Here is a tiny trained network, its code and every weight. The questions are about switching its units off for an input and a class, where a switched-off unit gives its printed mean instead of its output.

import numpy as np


def w(rows, s, z=0):
    codes = np.array(rows[::2]) - 128.0
    scale = np.full(codes.shape[1], s)
    scale[-1] = z or s
    return codes * scale


def f(y):
    return np.maximum(y, 0)


def log_softmax(a):
    a = a - a.max(-1, keepdims=True)
    return a - np.log(np.exp(a).sum(-1, keepdims=True))


def net(x, mask):
    res = np.array(x, float).reshape(1, 5) / 4 @ E
    y = f(res @ A[0][:, :-1].T + A[0][:, -1])
    res = res + np.where(mask, y, B[0][:, -1]) @ B[0][:, :-1]
    return log_softmax(res[-1] @ U[:, :-1].T + U[:, -1])


A, B = {}, {}
E = w([
[181,106,188,171,67,69],'x0',
[69,85,87,244,55,51],'x1',
[189,135,77,117,146,119],'x2',
[127,170,69,86,130,84],'x3',
[144,249,141,151,55,95],'x4',
],0.012)
A[0] = w([
[172,114,255,147,175,237,165],'neuron 0',
[50,178,125,73,81,224,247],'neuron 1',
[226,70,11,89,109,132,124],'neuron 2',
[17,125,229,185,98,168,150],'neuron 3',
[10,126,75,135,222,102,252],'neuron 4',
[185,232,147,197,12,154,186],'neuron 5',
[120,62,146,183,85,117,9],'neuron 6',
],0.008,0.0033)
B[0] = w([
[181,12,184,50,87,179,214],'neuron 0',
[107,193,96,110,125,211,204],'neuron 1',
[96,95,71,174,114,31,181],'neuron 2',
[81,67,202,88,119,158,205],'neuron 3',
[100,192,95,157,246,146,215],'neuron 4',
[142,201,254,156,118,92,249],'neuron 5',
[74,119,102,211,130,105,182],'neuron 6',
],0.0089,0.012)
U = w([
[124,92,29,140,177,36,254],'0',
[42,176,86,81,166,161,209],'1',
[214,21,123,89,133,171,67],'2',
[2,78,158,146,116,111,4],'3',
[178,221,137,132,79,48,136],'4',
],0.01,0.0048)

Each question gives the input, the list of numbers given to net, and the class t.
The units are the neurons (one row each of A and B). Each row of codes is followed by its name. A weight is (code - 128) times the scale printed after its matrix; where a second scale follows, it is the last column's (A, B and U).
mask holds one flag per neuron, in row order. A switched-off neuron (its flag False) gives its mean, the last column of its row in B, instead of its output. The means were averaged over made-up inputs and are rounded, as every weight is.
A unit's drop is (log p(t) with every unit on - log p(t) with that unit switched off) / (log p(t) with every unit on - log p(t) with every unit switched off).
The circuit of an input: a set's keep is (log p(t) with only the set's units on - log p(t) with every unit switched off) / (log p(t) with every unit on - log p(t) with every unit switched off). Starting from all 7 units, units are removed one at a time, each time the one whose removal leaves the highest keep (on an exact tie, the one counted first), for as long as the keep stays at least 0.8.
circuit, biggest first: the units of the circuit, biggest drop first
k most important neurons: the k neurons with the biggest drops, biggest first
drop when u is switched off: that unit's drop, to one decimal
input [0,-5,-6,0,0], class 2: circuit, biggest first : (neuron 0)
input [2,-7,2,3,2], class 2: 2 most important neurons : (neuron 0; neuron 5)
input [-6,3,6,-8,5], class 4: circuit, biggest first : (neuron 5; neuron 4; neuron 3)
input [5,5,6,-4,-2], class 0: circuit, biggest first : (neuron 3; neuron 0; neuron 5)
input [-8,8,0,0,-3], class 1: 2 most important neurons : (neuron 4; neuron 2)
input [0,0,5,-2,-6], class 0: 2 most important neurons : (neuron 2; neuron 3)
input [4,-7,-5,-4,7], class 2: 2 most important neurons : (neuron 0; neuron 3)
input [-4,-8,-5,0,-3], class 2: drop when neuron 0 is switched off : 2.1
input [0,-1,7,4,1], class 0: drop when neuron 5 is switched off : 0.4
input [7,-2,-7,6,-6], class 2: drop when neuron 4 is switched off : 0.2
